Below is a small trained network, with its code and all its weights. Each question gives an input and a target symbol and asks what happens when units are switched off, that is, made to give their printed mean instead of their output.

import numpy as np


def w(rows, s, z=0):
    codes = np.array(rows[::2]) - 128.0
    scale = np.full(codes.shape[1], s)
    scale[-1] = z or s
    return codes * scale


def f(y):
    return y / 2 * (1 + np.tanh(0.7978845608 * (y + 0.044715 * y**3)))


def softmax(a):
    e = np.exp(a - a.max(-1, keepdims=True))
    return e / e.sum(-1, keepdims=True)


def log_softmax(a):
    a = a - a.max(-1, keepdims=True)
    return a - np.log(np.exp(a).sum(-1, keepdims=True))


def net(x, mask):
    ids = ['ΔΛΞΣΨαβγεζμτφ'.index(c) for c in x.split()]
    T = len(ids)
    res = E[ids] + P[:T]
    u = 0
    for l in range(2):
        q, k, v = (res @ M[l].T for M in (Q, K, V))
        z = softmax(np.where(np.tri(T) > 0, q @ k.T / 2**0.5, -1e9)) @ v
        res = res + np.where(mask[u], z, O[l][:, -1]) @ O[l][:, :-1]
        u += 1
        y = f(res @ A[l][:, :-1].T + A[l][:, -1])
        res = res + np.where(mask[u : u + 16], y, B[l][:, -1]) @ B[l][:, :-1]
        u += 16
    return log_softmax(res[-1] @ U[:, :-1].T + U[:, -1])


Q, K, V, O, A, B = {}, {}, {}, {}, {}, {}
E = w([
[101,89,148,188,75,143,141,128,120],'Δ',
[126,85,96,149,78,106,169,144,118],'Λ',
[157,137,95,2,113,185,89,175,172],'Ξ',
[144,109,68,77,51,143,185,130,161],'Σ',
[154,90,156,95,97,182,172,144,87],'Ψ',
[133,80,200,155,115,173,86,119,83],'α',
[188,92,105,143,80,159,78,104,122],'β',
[132,97,127,145,148,68,67,125,178],'γ',
[145,99,145,187,112,136,66,92,112],'ε',
[154,181,96,143,128,109,112,107,122],'ζ',
[159,62,137,56,128,124,125,96,164],'μ',
[141,100,143,77,188,81,170,94,88],'τ',
[189,156,202,97,132,181,126,128,180],'φ',
],0.0073)
P = w([
[119,124,104,149,63,100,94,213,78],'0',
[141,83,73,147,183,225,99,167,117],'1',
[68,160,116,85,109,101,105,88,106],'2',
[220,123,164,120,46,97,97,184,71],'3',
[185,96,111,169,176,185,148,133,164],'4',
[105,170,144,108,120,92,136,36,136],'5',
[254,127,190,137,62,86,128,135,105],'6',
[192,104,109,179,164,171,174,126,188],'7',
[99,164,131,102,116,103,132,30,132],'8',
],0.0062)
Q[0] = w([
[135,62,130,126,60,133,120,58,102],'L0H1',
[4,139,89,142,205,207,147,101,178],'L0H1',
],0.029)
K[0] = w([
[108,32,135,165,46,151,154,19,126],'L0H1',
[6,80,66,121,25,135,57,239,52],'L0H1',
],0.019)
V[0] = w([
[114,3,137,92,142,90,141,97,109],'L0H1',
[170,139,54,137,229,45,109,114,74],'L0H1',
],0.017)
O[0] = w([
[117,5,60,92,119,137,110,12,49,219],'L0H1',
[244,110,77,122,213,3,59,137,47,252],'L0H1',
],0.0057,0.0012)
A[0] = w([
[11,171,117,219,124,52,118,67,118,94],'L0N1',
[168,54,158,140,178,118,115,197,110,113],'L0N2',
[118,121,52,148,131,179,88,106,142,252],'L0N3',
[166,89,89,191,124,171,161,190,110,164],'L0N4',
[85,83,170,120,57,118,142,117,115,95],'L0N5',
[151,63,102,161,151,227,170,175,158,140],'L0N6',
[53,118,50,152,89,29,185,141,143,95],'L0N7',
[52,123,204,246,149,116,88,92,77,84],'L0N8',
[111,155,163,123,83,118,123,166,176,140],'L0N9',
[157,132,166,138,90,44,119,114,107,15],'L0N10',
[62,138,155,117,182,91,233,129,88,161],'L0N11',
[143,158,46,128,104,125,179,124,180,147],'L0N12',
[64,217,74,31,132,69,143,84,152,54],'L0N13',
[205,138,141,209,93,115,97,204,152,117],'L0N14',
[130,117,96,115,206,108,162,91,87,79],'L0N15',
[98,109,127,83,224,117,76,111,205,158],'L0N16',
],0.012,0.0022)
B[0] = w([
[49,95,10,160,206,37,136,155,139,169],'L0N1',
[194,176,56,162,96,85,190,164,139,219],'L0N2',
[200,154,68,137,139,169,139,75,103,215],'L0N3',
[184,128,114,106,185,175,99,114,200,201],'L0N4',
[126,69,223,151,85,110,143,106,125,178],'L0N5',
[155,91,91,194,241,111,151,179,152,217],'L0N6',
[165,103,161,168,49,17,146,171,177,141],'L0N7',
[70,62,54,97,98,244,82,216,119,144],'L0N8',
[109,169,125,144,188,152,187,181,60,159],'L0N9',
[89,122,26,105,128,80,140,127,116,205],'L0N10',
[163,103,138,100,180,128,228,120,21,135],'L0N11',
[127,146,117,203,44,185,148,138,92,166],'L0N12',
[102,158,33,12,157,138,195,106,229,175],'L0N13',
[133,121,129,74,54,186,204,92,207,252],'L0N14',
[91,139,160,168,130,206,231,116,122,220],'L0N15',
[108,81,192,201,197,153,91,138,204,157],'L0N16',
],0.012,0.0035)
Q[1] = w([
[88,238,191,183,254,25,154,46,81],'L1H1',
[26,238,113,120,88,114,1,114,165],'L1H1',
],0.0086)
K[1] = w([
[212,149,105,170,226,148,183,200,97],'L1H1',
[116,103,125,171,145,209,48,142,248],'L1H1',
],0.011)
V[1] = w([
[163,131,139,98,167,194,146,154,109],'L1H1',
[161,114,116,255,167,172,147,91,215],'L1H1',
],0.0073)
O[1] = w([
[205,156,132,78,204,146,145,99,110,144],'L1H1',
[139,253,207,132,186,24,27,112,155,255],'L1H1',
],0.0025,0.0044)
A[1] = w([
[172,207,216,100,10,119,116,66,150,193],'L1N1',
[148,85,128,144,106,77,55,63,30,190],'L1N2',
[66,123,117,42,95,202,17,120,159,48],'L1N3',
[118,159,216,118,3,107,206,126,103,87],'L1N4',
[169,103,254,139,169,35,92,163,187,120],'L1N5',
[60,119,119,121,146,147,215,190,115,65],'L1N6',
[54,96,154,203,81,127,72,181,94,137],'L1N7',
[81,129,201,85,110,244,122,152,40,97],'L1N8',
[61,23,197,111,148,38,143,128,159,147],'L1N9',
[106,82,86,110,136,88,74,66,189,74],'L1N10',
[139,206,198,177,152,170,59,73,42,184],'L1N11',
[173,38,156,153,25,79,47,165,126,134],'L1N12',
[38,98,124,108,164,146,121,101,68,92],'L1N13',
[106,159,240,176,97,118,111,169,182,95],'L1N14',
[188,100,225,139,110,191,149,91,121,202],'L1N15',
[112,123,206,210,187,114,147,177,105,4],'L1N16',
],0.0092,0.0025)
B[1] = w([
[23,102,191,130,99,138,120,89,158,254],'L1N1',
[200,93,220,140,119,31,100,114,108,173],'L1N2',
[170,172,112,96,75,217,86,121,18,143],'L1N3',
[198,135,113,80,117,109,108,254,103,244],'L1N4',
[159,63,90,58,176,174,128,149,137,156],'L1N5',
[142,136,179,98,90,124,117,59,167,217],'L1N6',
[60,2,90,161,115,103,108,141,99,178],'L1N7',
[97,158,153,119,224,96,233,116,111,153],'L1N8',
[219,102,133,162,133,143,210,114,122,197],'L1N9',
[116,177,125,169,109,100,99,156,153,194],'L1N10',
[174,78,89,66,171,108,110,176,165,144],'L1N11',
[94,189,72,70,191,146,84,24,136,175],'L1N12',
[71,157,133,129,166,141,120,211,138,172],'L1N13',
[116,71,115,101,166,83,82,132,62,143],'L1N14',
[94,165,138,224,125,168,91,168,107,251],'L1N15',
[120,161,117,155,51,111,114,101,162,189],'L1N16',
],0.015,0.0058)
U = w([
[238,98,50,169,225,203,123,234,174,240],'Δ',
[101,173,184,253,39,200,118,81,163,218],'Λ',
[119,82,122,28,201,126,81,133,154,55],'Ξ',
[161,130,236,115,124,71,19,50,142,120],'Σ',
[249,135,74,125,62,38,189,108,32,152],'Ψ',
[127,110,113,47,21,117,140,193,193,133],'α',
[109,134,174,55,180,149,232,40,175,140],'β',
[66,40,108,158,108,66,162,108,135,47],'γ',
[102,119,96,141,96,91,38,206,48,2],'ε',
[132,156,220,131,177,80,143,221,91,8],'ζ',
[138,198,100,42,81,212,90,77,82,62],'μ',
[85,127,103,93,177,146,150,127,36,87],'τ',
[44,228,48,94,155,33,106,93,171,177],'φ',
],0.0032,0.0019)

Each question gives the input, a string of symbols that net reads in full, and the target symbol t.
The units are the heads (2 rows each of Q, K, V and O) and the neurons (one row each of A and B). Each row of codes is followed by its name. A weight is (code - 128) times the scale printed after its matrix; where a second scale follows, it is the last column's (O, A, B and U).
mask holds one flag per unit, layer by layer, with each layer's heads first. A switched-off unit (its flag False) gives its mean, the last column of its rows in O or B, instead of its output. The means were averaged over made-up inputs and are rounded, as every weight is.
A unit's drop is (log p(t) with every unit on - log p(t) with that unit switched off) / (log p(t) with every unit on - log p(t) with every unit switched off).
The circuit of an input: a set's keep is (log p(t) with only the set's units on - log p(t) with every unit switched off) / (log p(t) with every unit on - log p(t) with every unit switched off). Starting from the 12 units with the biggest drops (on a tie, the unit counted first), units are removed one at a time, each time the one whose removal leaves the highest keep (on an exact tie, the one counted first), for as long as the keep stays at least 0.8.
units of the circuit, in order: the units of the circuit, biggest drop first
unit that matters most: the unit with the biggest drop
top k neurons: the k neurons with the biggest drops, biggest first
k most important neurons of layer l: the k neurons of layer l with the biggest drops, biggest first
input τ Σ τ Δ Σ ζ Ξ Λ, target Δ: top neuron : L0N6
input Σ ζ τ ε β, target Δ: units of the circuit, in order : L0N6, L1N1
input Σ τ Ξ Ξ ζ, target Δ: 3 most important neurons of layer 1 : L1N1, L1N11, L1N6
input Δ Δ ζ α Δ, target Λ: units of the circuit, in order : L0H1, L0N5, L0N10, L1N15
input Δ ζ τ ζ ζ φ ζ γ, target Δ: top 2 neurons : L0N16, L1N5
input Λ ε α ζ Σ, target Δ: 2 most important neurons of layer 1 : L1N1, L1N6
input Λ α ζ Λ, target α: units of the circuit, in order : L0N14, L0H1, L1N4, L1N1
input τ β ζ Δ Ξ, target Δ: units of the circuit, in order : L1N1, L0N6
input Σ τ β, target Σ: top 2 neurons : L1N2, L0N14
input μ φ ζ Σ ζ τ, target β: 3 most important neurons of layer 0 : L0N11, L0N13, L0N15
input Δ Δ γ, target Δ: 2 most important neurons of layer 1 : L1N5, L1N9
input ζ ζ Σ ε Δ Σ Ξ Δ φ, target Ξ: top 2 neurons : L0N14, L1N11
input ζ τ τ β μ μ Λ, target Σ: 3 most important neurons of layer 1 : L1N2, L1N12, L1N1
input ζ Ψ Δ Σ β Δ, target γ: 4 most important neurons of layer 0 : L0N8, L0N1, L0N5, L0N14
input β τ ζ ζ μ, target Δ: 2 most important neurons of layer 1 : L1N1, L1N5
input β Σ Ξ ζ ζ τ ζ Ξ, target Λ: unit that matters most : L0N12
input τ Σ τ τ Λ α ε ζ ζ, target φ: top 2 neurons : L0N13, L0N1
input ζ α Ξ ζ τ, target Δ: top 2 neurons : L0N14, L1N5
input μ γ μ α ζ, target Δ: 2 most important neurons of layer 1 : L1N11, L1N1
input ζ τ ζ τ φ, target Δ: 2 most important neurons of layer 0 : L0N6, L0N15
input Ξ μ Δ ζ α, target Δ: top 4 neurons : L0N6, L1N1, L0N15, L0N4
input τ ζ ζ ε τ, target Λ: unit that matters most : L0N15
input Ψ ζ Λ Σ Σ Σ Σ, target ε: 2 most important neurons of layer 1 : L1N4, L1N15
input τ τ τ τ τ Σ Δ, target Ψ: top 3 neurons : L0N10, L0N2, L1N1
input Δ τ τ τ Σ ζ Ξ ζ Σ, target α: top 3 neurons : L0N13, L1N4, L0N7
input φ τ Ξ ζ ε, target Δ: 3 most important neurons of layer 1 : L1N1, L1N6, L1N16
input ζ γ ζ ζ, target α: top 4 neurons : L0N14, L1N4, L1N1, L0N6
input μ τ Ψ ε τ, target Λ: top 2 neurons : L0N15, L1N15
input ζ ζ μ τ ζ ζ α ζ α, target τ: unit that matters most : L0N8
input Δ τ ζ Δ, target Ψ: top 2 neurons : L0N10, L0N2
